Below is a small trained network, with its code and all its weights. Each question gives an input and a target symbol and asks what happens when units are switched off, that is, made to give their printed mean instead of their output.

import numpy as np


def w(rows, s, z=0):
    codes = np.array(rows[::2]) - 128.0
    scale = np.full(codes.shape[1], s)
    scale[-1] = z or s
    return codes * scale


def norm(h):
    return h / np.sqrt((h * h).mean(-1, keepdims=True) + 1e-5)


def f(y):
    return np.maximum(y, 0)


def softmax(a):
    e = np.exp(a - a.max(-1, keepdims=True))
    return e / e.sum(-1, keepdims=True)


def log_softmax(a):
    a = a - a.max(-1, keepdims=True)
    return a - np.log(np.exp(a).sum(-1, keepdims=True))


def net(x, mask):
    ids = ['Γαβηθλ'.index(c) for c in x.split()]
    T = len(ids)
    res = E[ids] + P[:T]
    u = 0
    for l in range(3):
        q, k, v = (norm(res) @ M[l].T for M in (Q, K, V))
        z = softmax(np.where(np.tri(T) > 0, q @ k.T / 4**0.5, -1e9)) @ v
        res = res + np.where(mask[u], z, O[l][:, -1]) @ O[l][:, :-1]
        u += 1
        y = f(norm(res) @ A[l][:, :-1].T + A[l][:, -1])
        res = res + np.where(mask[u : u + 12], y, B[l][:, -1]) @ B[l][:, :-1]
        u += 12
    return log_softmax(norm(res)[-1] @ U[:, :-1].T + U[:, -1])


Q, K, V, O, A, B = {}, {}, {}, {}, {}, {}
E = w([
[185,110,100,54],'Γ',
[64,121,103,92],'α',
[182,132,58,57],'β',
[184,33,171,134],'η',
[89,153,116,72],'θ',
[114,52,179,250],'λ',
],0.013)
P = w([
[208,135,201,185],'0',
[124,172,119,37],'1',
[145,110,95,181],'2',
[155,249,175,177],'3',
[86,73,99,92],'4',
[167,69,61,218],'5',
[189,159,161,254],'6',
[136,100,75,50],'7',
[166,106,94,216],'8',
],0.0075)
Q[0] = w([
[80,182,94,131],'L0H1',
[2,15,243,132],'L0H1',
[152,186,149,108],'L0H1',
[237,126,152,100],'L0H1',
],0.0083)
K[0] = w([
[201,145,12,97],'L0H1',
[246,55,7,183],'L0H1',
[160,156,95,123],'L0H1',
[186,83,185,2],'L0H1',
],0.0066)
V[0] = w([
[128,53,79,143],'L0H1',
[195,141,3,129],'L0H1',
[249,196,29,96],'L0H1',
[109,203,132,30],'L0H1',
],0.0065)
O[0] = w([
[211,94,119,66,174],'L0H1',
[103,143,2,162,67],'L0H1',
[196,168,132,40,3],'L0H1',
[70,105,218,186,108],'L0H1',
],0.0086,0.0029)
A[0] = w([
[155,102,91,50,165],'L0N1',
[106,160,94,172,95],'L0N2',
[139,56,155,85,233],'L0N3',
[101,161,178,187,198],'L0N4',
[110,116,53,99,136],'L0N5',
[50,119,135,140,6],'L0N6',
[115,177,120,175,45],'L0N7',
[122,186,104,136,107],'L0N8',
[111,154,114,88,44],'L0N9',
[133,150,45,248,193],'L0N10',
[159,211,84,114,60],'L0N11',
[171,166,102,140,92],'L0N12',
],0.013,0.002)
B[0] = w([
[18,132,171,163,220],'L0N1',
[209,146,80,254,171],'L0N2',
[78,175,96,76,234],'L0N3',
[123,31,112,184,207],'L0N4',
[136,159,128,152,232],'L0N5',
[72,102,127,154,200],'L0N6',
[192,127,156,100,152],'L0N7',
[213,141,151,113,147],'L0N8',
[151,13,164,157,155],'L0N9',
[123,190,143,171,255],'L0N10',
[34,98,134,121,148],'L0N11',
[129,129,181,219,140],'L0N12',
],0.0061,0.0066)
Q[1] = w([
[206,30,119,229],'L1H1',
[183,244,35,108],'L1H1',
[129,165,49,61],'L1H1',
[2,182,113,47],'L1H1',
],0.0069)
K[1] = w([
[121,104,185,129],'L1H1',
[194,45,51,3],'L1H1',
[149,129,44,106],'L1H1',
[146,154,150,37],'L1H1',
],0.0054)
V[1] = w([
[78,63,178,193],'L1H1',
[229,88,126,185],'L1H1',
[186,119,119,196],'L1H1',
[99,106,193,255],'L1H1',
],0.0073)
O[1] = w([
[131,164,70,63,248],'L1H1',
[158,78,172,176,111],'L1H1',
[22,79,209,114,129],'L1H1',
[192,253,218,148,253],'L1H1',
],0.0066,0.0067)
A[1] = w([
[76,130,163,65,69],'L1N1',
[156,203,77,123,191],'L1N2',
[125,118,118,142,7],'L1N3',
[17,66,177,178,201],'L1N4',
[109,127,69,192,203],'L1N5',
[61,171,109,154,109],'L1N6',
[57,135,188,159,144],'L1N7',
[162,101,139,83,220],'L1N8',
[171,189,120,173,230],'L1N9',
[84,92,84,159,129],'L1N10',
[165,122,135,248,235],'L1N11',
[56,159,25,127,66],'L1N12',
],0.012,0.0015)
B[1] = w([
[90,169,79,102,175],'L1N1',
[105,35,209,71,181],'L1N2',
[65,55,23,95,129],'L1N3',
[179,78,39,28,210],'L1N4',
[152,144,137,51,192],'L1N5',
[220,238,88,70,210],'L1N6',
[95,67,138,128,207],'L1N7',
[167,234,61,85,145],'L1N8',
[253,49,97,29,220],'L1N9',
[213,156,196,106,161],'L1N10',
[218,156,118,33,255],'L1N11',
[151,93,212,182,216],'L1N12',
],0.0046,0.0093)
Q[2] = w([
[103,10,104,200],'L2H1',
[170,102,143,155],'L2H1',
[182,140,153,167],'L2H1',
[144,127,116,216],'L2H1',
],0.013)
K[2] = w([
[131,157,68,155],'L2H1',
[97,254,134,128],'L2H1',
[161,247,25,99],'L2H1',
[157,248,88,170],'L2H1',
],0.0096)
V[2] = w([
[38,133,186,126],'L2H1',
[213,192,174,156],'L2H1',
[113,139,129,193],'L2H1',
[131,255,149,32],'L2H1',
],0.0092)
O[2] = w([
[91,176,87,157,97],'L2H1',
[67,78,1,156,152],'L2H1',
[141,109,44,88,3],'L2H1',
[58,175,180,100,245],'L2H1',
],0.0097,0.0057)
A[2] = w([
[133,166,193,142,220],'L2N1',
[144,62,87,204,138],'L2N2',
[156,185,157,146,101],'L2N3',
[18,125,143,82,12],'L2N4',
[214,131,95,186,172],'L2N5',
[149,116,167,186,253],'L2N6',
[136,106,8,155,142],'L2N7',
[177,108,159,164,146],'L2N8',
[131,73,51,125,250],'L2N9',
[218,206,155,115,143],'L2N10',
[230,122,140,101,204],'L2N11',
[53,107,183,121,141],'L2N12',
],0.011,0.0018)
B[2] = w([
[152,67,129,237,207],'L2N1',
[118,122,249,161,131],'L2N2',
[198,216,148,115,182],'L2N3',
[195,80,112,150,169],'L2N4',
[99,188,210,110,151],'L2N5',
[100,147,164,155,154],'L2N6',
[144,147,227,250,130],'L2N7',
[108,131,44,179,162],'L2N8',
[116,194,121,254,138],'L2N9',
[138,133,63,148,253],'L2N10',
[73,175,111,125,232],'L2N11',
[204,118,128,201,160],'L2N12',
],0.0073,0.011)
U = w([
[183,57,207,160,184],'Γ',
[183,234,73,97,77],'α',
[162,50,143,18,62],'β',
[205,8,2,79,137],'η',
[5,129,90,40,254],'θ',
[82,92,24,164,126],'λ',
],0.0099,0.0028)

Each question gives the input, a string of symbols that net reads in full, and the target symbol t.
The units are the heads (4 rows each of Q, K, V and O) and the neurons (one row each of A and B). Each row of codes is followed by its name. A weight is (code - 128) times the scale printed after its matrix; where a second scale follows, it is the last column's (O, A, B and U).
mask holds one flag per unit, layer by layer, with each layer's heads first. A switched-off unit (its flag False) gives its mean, the last column of its rows in O or B, instead of its output. The means were averaged over made-up inputs and are rounded, as every weight is.
A unit's drop is (log p(t) with every unit on - log p(t) with that unit switched off) / (log p(t) with every unit on - log p(t) with every unit switched off).
The circuit of an input: a set's keep is (log p(t) with only the set's units on - log p(t) with every unit switched off) / (log p(t) with every unit on - log p(t) with every unit switched off). Starting from the 12 units with the biggest drops (on a tie, the unit counted first), units are removed one at a time, each time the one whose removal leaves the highest keep (on an exact tie, the one counted first), for as long as the keep stays at least 0.8.
circuit, biggest first: the units of the circuit, biggest drop first
unit that matters most: the unit with the biggest drop
k most important neurons: the k neurons with the biggest drops, biggest first
k most important neurons of layer l: the k neurons of layer l with the biggest drops, biggest first
input η λ η β θ, target η: circuit, biggest first => [L2H1]
input λ η α α η η α θ, target λ: 4 most important neurons => [L0N3, L0N4, L1N1, L2N9]
input θ α η α η η α α, target θ: 2 most important neurons => [L0N1, L0N4]
input Γ λ λ α, target Γ: 2 most important neurons => [L0N7, L0N8]
input β β λ α η λ θ α η, target α: circuit, biggest first => [L1N12, L2N11, L0N3]
input α α θ β, target Γ: 3 most important neurons => [L1N4, L1N6, L2N1]
input θ η α Γ Γ, target θ: circuit, biggest first => [L2H1, L0N1]
input β α α α Γ, target β: 3 most important neurons => [L1N4, L1N6, L0N10]
input θ α θ α θ, target θ: 2 most important neurons of layer 1 => [L1N12, L1N4]
input β η θ α α α θ Γ, target β: 3 most important neurons => [L0N2, L1N1, L0N3]
input β β α α α η θ η, target β: 4 most important neurons => [L0N3, L0N2, L0N10, L1N1]
input β λ η η β λ λ β, target β: 2 most important neurons => [L1N12, L0N1]
input λ Γ α β α Γ α β, target λ: 3 most important neurons of layer 2 => [L2N9, L2N3, L2N7]
input η η Γ η α, target η: unit that matters most => L1H1
input η β α α α β θ η, target η: 2 most important neurons => [L0N1, L1N12]
input η β β α β, target η: 2 most important neurons of layer 1 => [L1N8, L1N12]
input λ α β α α λ Γ Γ, target λ: 3 most important neurons of layer 2 => [L2N9, L2N4, L2N7]
input η α η β α, target η: 3 most important neurons of layer 1 => [L1N12, L1N8, L1N6]
input α α β θ, target Γ: 2 most important neurons of layer 0 => [L0N3, L0N4]
input η η θ α η, target η: 4 most important neurons of layer 1 => [L1N9, L1N11, L1N6, L1N1]
input η β λ α, target Γ: 2 most important neurons of layer 0 => [L0N8, L0N7]
input α α η η η η β, target Γ: unit that matters most => L0H1
input η η η α β θ λ β, target η: 2 most important neurons => [L1N6, L0N1]
input λ η λ λ β, target λ: 2 most important neurons => [L0N1, L2N9]
input β α λ β α α α α, target β: 4 most important neurons of layer 0 => [L0N10, L0N9, L0N11, L0N2]
input η θ λ α Γ, target η: 2 most important neurons of layer 2 => [L2N4, L2N11]
